Below is a small trained network, with its code and all its weights. Each question gives an input and a target symbol and asks what happens when units are switched off, that is, made to give their printed mean instead of their output.

import numpy as np


def w(rows, s, z=0):
    codes = np.array(rows[::2]) - 128.0
    scale = np.full(codes.shape[1], s)
    scale[-1] = z or s
    return codes * scale


def norm(h):
    return h / np.sqrt((h * h).mean(-1, keepdims=True) + 1e-5)


def f(y):
    return np.maximum(y, 0)


def softmax(a):
    e = np.exp(a - a.max(-1, keepdims=True))
    return e / e.sum(-1, keepdims=True)


def log_softmax(a):
    a = a - a.max(-1, keepdims=True)
    return a - np.log(np.exp(a).sum(-1, keepdims=True))


def net(x, mask):
    ids = ['θλμξπτφω'.index(c) for c in x.split()]
    T = len(ids)
    res = E[ids] + P[:T]
    u = 0
    for l in range(2):
        q, k, v = (norm(res) @ M[l].T for M in (Q, K, V))
        z = softmax(np.where(np.tri(T) > 0, q @ k.T / 4**0.5, -1e9)) @ v
        res = res + np.where(mask[u], z, O[l][:, -1]) @ O[l][:, :-1]
        u += 1
        y = f(norm(res) @ A[l][:, :-1].T + A[l][:, -1])
        res = res + np.where(mask[u : u + 8], y, B[l][:, -1]) @ B[l][:, :-1]
        u += 8
    return log_softmax(norm(res)[-1] @ U[:, :-1].T + U[:, -1])


Q, K, V, O, A, B = {}, {}, {}, {}, {}, {}
E = w([
[153,109,177,85,91,91,135,23,206,84],'θ',
[205,84,245,119,161,148,123,87,143,168],'λ',
[235,153,87,26,186,17,130,159,66,160],'μ',
[152,57,227,80,131,127,191,148,152,180],'ξ',
[206,183,42,95,153,87,95,62,253,102],'π',
[146,205,197,76,145,54,207,146,77,106],'τ',
[156,221,147,93,145,123,242,120,119,155],'φ',
[112,150,79,179,151,217,192,106,143,164],'ω',
],0.018)
P = w([
[131,77,124,114,246,168,188,47,95,37],'0',
[132,87,126,121,208,138,189,54,124,110],'1',
[132,92,132,132,177,134,167,76,136,134],'2',
[145,109,145,130,154,139,153,92,138,152],'3',
[148,123,150,136,134,139,137,110,137,162],'4',
[146,133,149,139,114,138,128,124,135,175],'5',
[145,142,148,143,93,134,116,138,138,184],'6',
[147,151,151,146,74,133,103,156,140,191],'7',
[150,159,149,153,54,131,91,172,141,197],'8',
[154,165,153,158,29,128,78,184,144,201],'9',
[152,169,143,166,7,128,67,193,149,208],'10',
],0.012)
Q[0] = w([
[138,96,131,131,182,138,124,143,107,92],'0.h0',
[248,126,144,124,154,135,86,123,106,177],'0.h0',
[150,185,157,142,157,82,156,109,145,205],'0.h0',
[159,76,131,102,129,146,136,123,124,185],'0.h0',
],0.015)
K[0] = w([
[69,107,152,159,179,108,219,103,154,106],'0.h0',
[119,140,160,153,25,138,124,213,117,148],'0.h0',
[162,139,109,167,5,132,132,153,134,139],'0.h0',
[123,178,112,164,112,146,149,172,112,138],'0.h0',
],0.014)
V[0] = w([
[134,53,140,18,3,128,141,76,112,92],'0.h0',
[126,166,127,181,127,96,43,28,72,151],'0.h0',
[101,190,144,102,79,172,163,122,42,203],'0.h0',
[12,167,160,161,176,83,165,94,59,142],'0.h0',
],0.0065)
O[0] = w([
[222,117,141,46,50,167,104,154,134,114,69],'0.h0',
[122,254,125,130,245,190,134,146,84,137,95],'0.h0',
[195,182,67,113,105,77,112,10,118,173,254],'0.h0',
[249,161,180,155,100,54,188,202,102,107,69],'0.h0',
],0.0079,0.0027)
A[0] = w([
[163,159,83,120,113,62,101,122,111,59,158],'0.n0',
[148,112,119,86,198,137,87,171,106,174,89],'0.n1',
[119,189,170,122,104,97,172,125,87,118,152],'0.n2',
[81,134,79,102,127,255,148,110,152,78,87],'0.n3',
[126,114,105,162,188,175,92,112,110,165,4],'0.n4',
[111,172,111,91,106,62,148,97,178,99,65],'0.n5',
[130,164,50,216,145,155,126,142,105,119,146],'0.n6',
[103,130,93,96,150,92,139,170,65,154,59],'0.n7',
],0.0096,0.0025)
B[0] = w([
[49,46,103,179,87,180,88,58,91,58,239],'0.n0',
[142,47,121,103,47,156,55,25,170,94,252],'0.n1',
[26,78,161,26,159,188,40,145,254,114,224],'0.n2',
[210,119,203,40,119,47,190,190,153,155,200],'0.n3',
[111,186,172,160,169,108,69,82,81,103,210],'0.n4',
[121,193,169,91,103,188,157,173,221,73,223],'0.n5',
[84,72,136,18,172,56,114,151,109,157,202],'0.n6',
[147,127,181,204,161,46,82,92,156,95,209],'0.n7',
],0.0069,0.0042)
Q[1] = w([
[118,64,155,129,136,50,123,82,158,149],'1.h0',
[196,136,111,173,115,94,187,177,119,102],'1.h0',
[105,95,124,195,211,105,186,181,2,105],'1.h0',
[100,86,116,112,78,170,96,125,87,148],'1.h0',
],0.013)
K[1] = w([
[97,231,80,110,197,130,123,152,127,210],'1.h0',
[94,102,229,92,160,155,227,106,85,75],'1.h0',
[168,58,92,114,221,163,254,61,125,21],'1.h0',
[145,153,52,115,73,200,135,171,184,66],'1.h0',
],0.0094)
V[1] = w([
[114,28,109,93,126,80,118,142,86,114],'1.h0',
[86,137,158,151,179,157,91,182,2,173],'1.h0',
[142,96,213,135,122,125,125,76,90,78],'1.h0',
[92,173,138,149,136,64,96,137,149,20],'1.h0',
],0.0099)
O[1] = w([
[125,94,180,84,76,96,91,120,129,253,149],'1.h0',
[120,193,160,83,141,107,134,84,140,123,2],'1.h0',
[102,229,57,136,60,152,111,147,117,95,238],'1.h0',
[195,149,136,228,135,153,45,107,156,140,55],'1.h0',
],0.013,0.0069)
A[1] = w([
[111,129,160,56,194,137,162,88,125,137,99],'1.n0',
[105,105,87,94,158,114,98,102,96,8,166],'1.n1',
[111,76,153,76,245,65,141,67,14,193,15],'1.n2',
[100,129,145,99,136,121,108,74,65,255,109],'1.n3',
[208,31,89,186,147,100,166,83,75,152,32],'1.n4',
[147,70,148,106,181,49,99,129,129,192,1],'1.n5',
[170,195,98,110,80,122,108,119,145,184,135],'1.n6',
[111,66,120,71,140,59,94,173,61,114,64],'1.n7',
],0.013,0.0032)
B[1] = w([
[70,55,181,59,90,191,54,23,22,166,218],'1.n0',
[74,149,171,105,143,119,175,110,64,246,181],'1.n1',
[72,80,197,160,249,18,223,239,157,39,246],'1.n2',
[127,176,17,138,175,134,138,171,106,41,240],'1.n3',
[40,252,142,123,100,108,160,160,190,169,186],'1.n4',
[37,104,154,155,199,210,165,136,114,95,202],'1.n5',
[191,125,154,203,208,20,200,65,95,167,207],'1.n6',
[206,121,125,111,145,197,146,156,99,62,179],'1.n7',
],0.011,0.012)
U = w([
[111,106,193,103,192,135,149,171,166,115,159],'θ',
[40,127,128,235,82,196,148,157,108,174,47],'λ',
[107,122,179,91,114,160,92,86,92,198,164],'μ',
[55,244,117,64,67,48,160,169,162,119,2],'ξ',
[150,208,119,156,135,168,96,85,117,38,176],'π',
[147,112,197,139,102,20,132,157,138,222,93],'τ',
[92,119,130,104,69,91,114,135,160,125,125],'φ',
[195,159,142,52,106,186,128,234,111,147,218],'ω',
],0.011,0.0041)

Each question gives the input, a string of symbols that net reads in full, and the target symbol t.
The units are the heads (4 rows each of Q, K, V and O) and the neurons (one row each of A and B). Each row of codes is followed by its name. A weight is (code - 128) times the scale printed after its matrix; where a second scale follows, it is the last column's (O, A, B and U).
mask holds one flag per unit, layer by layer, with each layer's heads first. A switched-off unit (its flag False) gives its mean, the last column of its rows in O or B, instead of its output. The means were averaged over made-up inputs and are rounded, as every weight is.
A unit's drop is (log p(t) with every unit on - log p(t) with that unit switched off) / (log p(t) with every unit on - log p(t) with every unit switched off).
The circuit of an input: a set's keep is (log p(t) with only the set's units on - log p(t) with every unit switched off) / (log p(t) with every unit on - log p(t) with every unit switched off). Starting from the 12 units with the biggest drops (on a tie, the unit counted first), units are removed one at a time, each time the one whose removal leaves the highest keep (on an exact tie, the one counted first), for as long as the keep stays at least 0.8.
circuit, biggest first: the units of the circuit, biggest drop first
unit that matters most: the unit with the biggest drop
k most important neurons: the k neurons with the biggest drops, biggest first
k most important neurons of layer l: the k neurons of layer l with the biggest drops, biggest first
input λ π τ ξ τ μ φ λ λ, target ξ: unit that matters most	0.n2
input φ λ φ ξ τ, target φ: 3 most important neurons	(0.n2 1.n2 1.n3)
input τ μ λ λ λ, target μ: circuit, biggest first	(0.n0 1.h0 1.n2 1.n3)
input τ μ μ, target τ: 4 most important neurons	(1.n6 1.n3 0.n7 0.n6)
input μ λ ω λ μ τ λ π λ λ, target λ: circuit, biggest first	(1.h0 1.n2)
input ω ω π τ λ π μ, target λ: 2 most important neurons of layer 1	(1.n2 1.n4)
input λ ξ μ θ τ λ λ, target τ: circuit, biggest first	(1.h0 1.n3 1.n6 0.h0)
input λ λ μ π λ, target λ: circuit, biggest first	(1.h0 1.n2 1.n4)
input λ ξ τ λ θ λ μ φ π, target λ: circuit, biggest first	(1.h0 0.n0 1.n2 1.n1)
input ω φ λ μ, target ξ: circuit, biggest first	(1.n4 1.h0 0.h0)
input ξ μ μ ω τ τ, target π: 2 most important neurons of layer 0	(0.n2 0.n5)
input μ ξ π μ π ξ λ μ, target ω: 3 most important neurons	(1.n7 1.n2 1.n0)
input φ μ ω λ μ λ τ ξ, target τ: 2 most important neurons	(0.n0 1.n3)
input ω ω τ φ μ ξ λ μ, target ω: circuit, biggest first	(1.n7)
input λ μ μ λ, target π: 2 most important neurons of layer 1	(1.n3 1.n2)
input ω τ π, target π: 3 most important neurons	(1.n2 0.n2 0.n5)
input μ λ ω λ φ φ θ, target λ: 3 most important neurons	(1.n2 1.n1 0.n5)
input λ λ λ λ π, target ξ: 3 most important neurons	(0.n5 0.n3 0.n2)
input λ λ ξ λ τ τ μ λ φ ξ ξ, target ξ: 3 most important neurons of layer 0	(0.n2 0.n5 0.n6)
input λ π λ ω φ φ λ λ ω φ, target μ: 3 most important neurons	(0.n2 1.n2 1.n0)
input λ μ λ λ μ ω λ λ λ, target μ: circuit, biggest first	(1.n2)
input μ λ θ φ μ, target ξ: 3 most important neurons	(1.n4 1.n0 0.n0)
input λ λ τ, target ξ: 3 most important neurons	(1.n0 1.n2 1.n5)
input λ μ θ π, target ω: 2 most important neurons of layer 1	(1.n2 1.n6)
input λ λ λ λ π ξ λ μ λ μ τ, target τ: 4 most important neurons	(0.n2 1.n3 1.n0 1.n6)
input μ ω π θ λ ω, target θ: 2 most important neurons	(0.n6 1.n2)
input π μ λ θ θ ω λ λ λ ω, target θ: circuit, biggest first	(1.h0)
input μ ξ μ τ τ π λ θ, target ξ: 2 most important neurons of layer 0	(0.n0 0.n3)
input ω λ ω λ ω φ, target μ: 4 most important neurons of layer 0	(0.n2 0.n1 0.n4 0.n6)
input ξ μ λ, target ω: 4 most important neurons	(0.n0 1.n2 0.n4 1.n0)
